Each row is followed by its band, which names the range that a hidden value of the row falls in. A new part has a new value, new ranges and new names.
[ 401   -9  299  -53  121 -208  219 -127   98 -205  108  129  -60  -35
  -39 -203 -169   -7 -216   23  263  194  -60 -115 -130 -189  224 -284
   57  136   42  262   94 -366  -46   59   61   43   57  -42  180    4
 -111  161  113 -170   -6] | Z
[ 460  188  146 -181   22  -34   66   76   18 -113  -28   85   29   62
   24  -33  -37  -78 -102  115  106   42 -144  -11  -92  -56  124  -76
 -154  128   92  328  -55 -355  -86  -17    9  150   61    9  233  186
 -107   15  -32 -182   99] | N
[  12  -85   37 -132 -323  223  -26  192   52  138  109  -99    0  -72
  107 -165  -74  158  -55  -17  -63 -254  225 -272  -62  -19   88  122
  163 -116 -108   88 -125  315   65 -376 -153  208   28   82 -178   -9
  -59 -156  -42  -41 -257] | S
[-155  332  204   64   21  366   88  234  -85  187   14 -193  -38 -162
   10  175  227  169   40   -6 -138 -536    3  123 -304 -111  193  313
   90  280   -9  338  -43  260  164 -360 -143   81  -45  -95   -5   14
 -202 -152  -74  102 -149] | L
[ 187  -77   50  -89 -179  170   72  122  192   47   59  -91  123 -111
   76 -177  -49  230  -25   73   78 -194  255 -352 -156  -14   35   91
  -40  -69   96  143   32  334   89 -182  -13  158   16   99 -186   31
   61 -192  -73 -133 -173] | N
[ -65  -38   59 -170 -164 -142   68  107 -177  -41  -97   47  -43 -291
  130 -243  -16 -247 -146  129   44  183  -39 -251   66   57   69   23
  157   52   23  -64 -182   -6  -87 -232   34 -164  -26 -200  132 -136
 -276   23 -228   24  -90] | E
[ 443  142  111 -108  -55  -22   28   94   90  -92   80   95   37   16
   10  -60   43 -154  -79   75   62  -24  -81   34 -107  -65  125 -131
 -120   64  134  336  -51 -324  -76   29  -27  168  107   31  150  150
  -86   49  -55 -159   -4] | N
[-141  118  155  -78   62  -25 -178  -63 -136  -83    8  -30  -82   40
  -98  234 -203 -151  -86 -147 -150  126   -2  261  -61   97  153  116
   14  130 -120   -2  -27  -81  -89  -62 -210  179  102   54   71  202
 -170   70   37 -171   -4] | Z
[   5  109  141   10  160 -193    2   23   98  -94 -137  -37  137 -139
  156  142   81 -209   -4   40  334  226   13  -99  -82  110  -67  160
 -116  197  296  -32  -19   94 -115   41  157 -305  -90  -57  232  -83
   65 -181 -227 -161  164] | L
[  -5   51   77   74  115 -176   59  -47   42  -66  -36  -29  106 -142
  140   42   62 -192   -1   44  130  243  -70 -150 -111   81   -2   50
  -31   92  231 -106  -14  104  -40   25  149 -319    9  -79  250 -120
   45  -53 -160  -80  112] | L
[-181 -156    9  -87  117  -55 -201  145   85  -11  282  238  -18   43
 -168 -103  473  277   -2 -159  157 -206   78   28  347 -148 -286  199
   32   35  -92  105 -303 -331  128   83  -46  322  -15  144 -191 -101
 -300   50   67 -132   12] | F
[  99  -58   10  -96 -127  244   48  119   96   89   64 -115  126 -110
   72 -123  -28  210   28   36  -91 -149  175 -295  -81   13   67  209
  -73  -56   18  116  -80  396  139 -232   40  169   79   57 -178  105
   30 -141  -32  -75 -147] | L
[  79 -107  -94   -7 -100  -44   96  112   -9 -142 -193   72   21 -257
  112   -6  216 -122   56  -50  236  134 -123  299   59 -465  217  166
  -86  192  -54  180   41  167  -80   29  237 -225   39  -84  201 -205
   73   40   43  172   11] | A
[ -92   81  179  -69   44   10 -167  -56  -98 -173  -52  -49 -134   37
 -178  260 -232 -147 -104 -148 -146   97   40  300 -126   55  164   96
  -40  166 -141  -57  138  -46 -120   30 -275  180  127   99   34  157
 -221   75    5 -187   38] | S
[-237 -105  -35   81  398 -168  -15 -163   93  -44  314  157   61  174
 -103  -30  371  539   60 -145  197   -1  -89  -85  192 -256 -240   96
  -24   27  -89  -55  -45 -232  296  197  131  122    9  140   66 -117
  -28  112  301  -43  213] | N
[ 387  185  120 -140   16  -93   35   25   68 -114   19   77   48  119
   62  -12  -31  -57  -93   75  193   54 -110  -25 -107  -66   82 -139
 -131   82  107  245    8 -342  -75   16   -5  107   47   49  263  140
  -31  -19  -15 -183  115] | E
[  24  108  114  -22   78 -130    6   85  -13   -8  -86   28  106 -129
  157   25  145 -220  -18   49  174  149  -96 -118  -11  122  -50  126
  -21  141  233   16 -220  -13  -83  -95  158 -271  -52 -101  235 -105
  -69 -147 -230 -149  102] | L
[-149 -143   57   13  219  -89 -113   74  188    0  355  233   66  -54
 -142 -146  498  245    7 -141  216 -169  121  -53  275 -120 -267  152
  -11   42   55  200 -303 -297  190  130   39  273  -38   98 -217  -65
 -198   60   85 -152  -50] | P
[   6 -165   45  -98 -294  101  -69  145  152  168  195  -46   82  -87
  163 -201  -72  132  -49  -67   73 -152  300 -326    5   35   26  108
  208 -180  -10  119 -239  304   43 -350  -74  184  -14  106 -218  -19
   81 -188  -13 -130 -317] | Z
[   5  -50  -38  -92  -58  -97  135  182  -35  -98 -228  145  109 -488
  170 -139  317 -227   18   17  410  146  -50  230  178 -392  190  250
 -114  281   85  406 -191   90  -67  -76  351 -206 -107 -250  108 -115
    5   -9  -43  153 -131] | L
[-289   89  -35   -1 -122 -102  -84 -193  -38  -71  213  -80   10  -81
   49  -34 -177 -243  -91  -82 -120  156  115    0 -123   46  189 -220
    1 -106  -49 -144  174   37   81  -31 -193  127  156  -11   43  201
  -44  158   27   50 -192] | S
[ 287 -108  -14  -60 -114  328  127   84  107   -4  -16 -145   53   30
  -22  -76  -91  385   42   62 -194 -184   68 -267 -204 -122  106  160
 -138  -51  -83   23  159  428  144 -119    2  151  172  166  -96   22
   34 -104   41  -73   18] | A
[ 393  -65  238  -23   -3 -188  169 -124   85 -163  171  145 -108   58
    2 -209 -196  -23 -213  -39  180  176 -103  -92 -120 -228  245 -345
  166   19  -61  198   45 -372  -60   -3  -32   44   94   23  234  -65
  -66  177  182 -141  -27] | A
[  92 -129 -125  -48 -133  -25   25  171  -29  -50  -99   97   63 -254
  153  -31  273 -180   98  -84  147  153 -137  298  192 -395  201  237
  -42  136  -50  229 -190  159  -83  -43  321 -174   96 -112  149 -145
   76   62   29  169  -50] | L
[ 173  -69    4 -141 -240  223   85  158  149   41    3  -84  128 -156
   88 -238  -42  186  -37  112   41 -206  249 -385 -127   -8   43   95
 -104  -80   71  150    4  342  109 -229  -30  181    7   75 -200   66
    6 -203 -101 -108 -189] | S
[ 137  -52  -32  -87 -143  215   83   96  148  103  125 -158  138  -56
  138 -139  -36  269   44   70  -49 -145  175 -390 -109  -39   66  144
  -60 -111   13   84    5  416  172 -212   53  160   88   76 -119   96
  127 -121    4    5 -120] | P
[-119 -209 -103  241  167 -137   33 -148   79  -10  195  223   30 -169
  -71  -31  134  168   12   14 -165   79  -70  -96 -109  -52 -106  180
   95 -168   59  143 -213 -138  158  109 -353  162 -149  158   98  -59
  223  226  367  -71  -62] | D
[-213   22   16  -66 -150 -123   14   87 -109    5   -3  -18   -3 -279
  193 -162   75 -351  -93   74   28  153   -4 -238   36   94   39    6
  113   13   63 -132 -163   70  -27 -206    0 -213  -20 -180  148 -122
 -202    0 -239   85  -95] | D
[ 304  180  228 -174   -5 -161   48   58   77 -118   51   70  -10  -15
   67  -76  -69 -153 -178   97  293   50   14 -104  -95  -22   96 -156
  -17  127  126  285   -6 -380 -111  -34  -80  133  -38  -31  187  127
 -126    8  -81 -150   -1] | H
[ 143  -67   47  -49 -183  204   39  126  196  114  178 -104  143 -132
   93 -194   -6  128   -1   45  -57 -195  256 -394 -129   86   31   90
  -12 -128  124  130  -98  349  130 -219  -11  172   73   69 -225   76
   41 -152  -98 -121 -233] | L
[  50 -116 -179   15 -209  -33   94  121   21 -110  -95   51   49 -326
  128  -80  265 -153   81  -13  159   72  -61  259   29 -462  227   98
  -65  100   -9  171   90  230  -35   45  209 -178   90 -103  127 -186
  100   95    4  261 -107] | F
[  14   39   49  -23  -16  -88   26   44  -89  -72 -127   -3    8  -96
   73    6   40 -153  -40   67    2  139 -126  -96  -82   59    9   57
   13   90   97 -142  -28   47  -80  -59   44 -246   37  -56  236 -159
 -138  -57 -201  -84  119] | F
[ -50 -203 -169  216   27  -37  -34  -45   80   30  373  108  -62  -98
 -120   15  190  160   78   32 -438  -63  -55  -63 -120  -80  -60  159
  181 -239  -32   43  -89  -64  158  165 -417  289   70  172   26  -42
  137  390  285  126  -90] | H
[-168   63   24 -157 -132 -133   58  108 -253  -16 -172   41  -18 -313
  176 -181   21 -329 -131  155   12  197 -113 -213   54  110   56   72
  106   83   46  -64 -243  -22  -74 -280    7 -223  -86 -240  225 -100
 -275  -13 -247   43  -51] | S
[ 289   39  316  -44   79 -198  138  -87  139 -184  153   44 -118   46
   19  -87 -176  -58 -215  -28  310  142    6 -115 -146 -178  197 -273
  106  126  -21  162  158 -322  -69   36  -67   42   33    5  218  -21
  -93  120   92 -101   32] | D
[ -27 -192 -104  186   61  -69  -59  -32   55    1  291   99 -125  -28
 -116  120  105  165   51   16 -381  -13  -83  -27 -127  -77  -65  221
  226 -184  -87   12  -81 -101   72  152 -481  260   19  203  114  -76
  143  361  304   92    7] | F
[  48 -119   35  -80 -323  145  -59  186  136  181  209  -85   43  -94
  161 -153  -54   85  -30  -33  -30 -203  263 -291  -53   23   68  119
  226 -175  -20  135 -205  311   33 -345 -136  196   19   92 -181   -9
   71 -132  -31  -48 -315] | Z
[ -63   97  191  -36   29  -37 -197  -57  -33 -160   48  -94 -154  108
 -152  307 -231 -157  -91 -148 -138   83   67  257 -169   75  137   38
   29  124 -115 -130  212  -51 -142   81 -315  170  164  130   70  123
 -174  100  -24 -150   62] | F
[ -69  110   26   14 -152   41  -86  -49   36 -121  176 -107  -40 -138
  -83   43 -102 -316  -69  -27 -248  -12  154  110 -232   54  213 -147
  -90  -23   22  -25  257   48   16   79 -288  219  223   25  -63  224
 -143  188  -94   25 -193] | S
[   4 -278 -103  320   86  -27   59 -126  141  -62  386   58 -153 -106
 -190   55  103  189   60   -3 -468  -18  -53  -39 -237 -197   40  106
  201 -200 -103  -20  127   13  166  277 -464  235  123  198   49 -120
  164  495  376  191  -48] | A
[ 367  -13  200  -79  -56 -156  115  -54  117 -153  150  120  -50    9
   14 -209 -136  -77 -194    2  213  108  -10 -105 -104 -160  189 -308
   70   20   20  222   50 -333  -63    6  -38  103   77   19  147   11
  -85  114   69 -150  -65] | S
[-223 -162 -117  229  257 -221   -6 -203   56   26  188  212  106 -170
    3   55  113  169   52  -14  -82  198  -73  -60  -51   -9 -121  277
   95 -145   98  159 -293 -103  152   88 -262  129 -197  119  149   16
  355  203  411  -68  -46] | L
[-128 -148 -103  234  210 -169  -30  -97  143   -2  183  186   97 -239
  -49   87  192   83   66   38  -98   87   12  -30 -105   15 -148  306
   28 -113  187  217 -220  -85  106  178 -331  183 -186  141   58   26
  314  203  290  -64  -72] | P
[ 379  233  127 -149   16  -64   32   81   21  -32   93   46   13  131
  121   20   12 -101  -69   67  114   35 -179   -9  -54  -89  134  -87
  -45   92   42  305 -113 -365  -64  -71   12  120   69   -7  320  165
  -39   44   16  -65  101] | Z
[-158   96  234   -6  155  -98 -159 -146  -91 -139   31  -66 -131   86
 -137  308 -267 -117 -103 -189  -95  188   11  268 -132   79  159   74
   69  170 -128 -105  118  -67 -111   31 -225  104  112   79  114  124
 -145  102   63 -182   64] | Z
[-318 -134  -88   -5  305 -104   -1 -121  -39  -28  262  178    6  128
  -84 -127  356  504   28 -142  111    9 -142  -90  297 -306 -180  117
   -4   13 -243  -63 -144 -234  322   66  118  149   13   79   65 -107
 -147  149  329   45  171] | A
[-102  176   51  -36   26 -187   16   36  -65   -7  -87  -55   74 -107
  225   52   69 -210  -31  103  173  170  -95 -172  -77  105  -24   57
   29  103  181 -105  -57   30  -65 -116   73 -291  -70 -120  331  -96
  -25 -114 -223   -7  114] | N
[  54   54   81   32   88 -129   47  -14  -33  -71 -124    3   80 -103
   85   37   38 -157  -20   61   56  205 -133 -102 -112   98   -3   66
  -40  111  196  -97  -49   54  -73  -13  127 -297   19  -54  255 -129
  -42  -85 -181 -157  141] | Z
[ 162 -197  -87  -40 -244  193  153   18  181   32   72  -46  176 -171
  100 -340  -73  255  -13   62    2 -109  218 -408 -138 -104   96   -7
  -98 -192   45  106   42  422  193 -187   55  124   65   97 -198   19
  144 -136   47  -87 -241] | A
[  59 -290 -144  251   50   -8  -21  -89   30   34  450   87 -181   75
 -172   72   94  271   92  -42 -629  -11 -195  -20 -118 -167   20  141
  324 -275 -220  -67  -67  -70  143  172 -416  279  216  229  114 -123
  127  519  418  170    8] | N
[-214  -48   42 -100 -200 -141   58   88 -223   -5   -7   11 -130 -291
  166 -207    2 -312 -139   45  -29  183  -79 -163   81  -43  160   -6
  293   38 -113 -119 -174   26  -61 -276  -20 -207    9 -235  189 -202
 -280  124 -146  190 -136] | A
[-149   41   58  126  -57 -102 -127 -230   31  -81  297  -82  -46   41
  -58  104 -209 -209  -65 -176 -231  134   78  138 -226   57  208 -236
  100 -101  -33 -171  220   19   13   78 -231  110  260   91   49  119
   -6  202   64  -61 -147] | N
[   5 -131  -48  265  158  -35  -77  -21  161   36  388   74  -46  -48
 -127  169  219   90  102  -13 -386  -59  -42  -19 -153   11 -101  238
  147 -152   61   78 -135  -83  108  214 -401  248   56  194   49  -18
  163  332  236   34   -8] | L
[-270 -155 -126  254  194 -161   20 -180   69  -23  152  206   78 -248
  -61   -7  162  130   18   14  -97   84  -15  -53 -120  -34 -117  200
   29 -130  109  141 -167  -91  186  121 -349  142 -204  122   72  -18
  238  190  340  -55  -96] | D
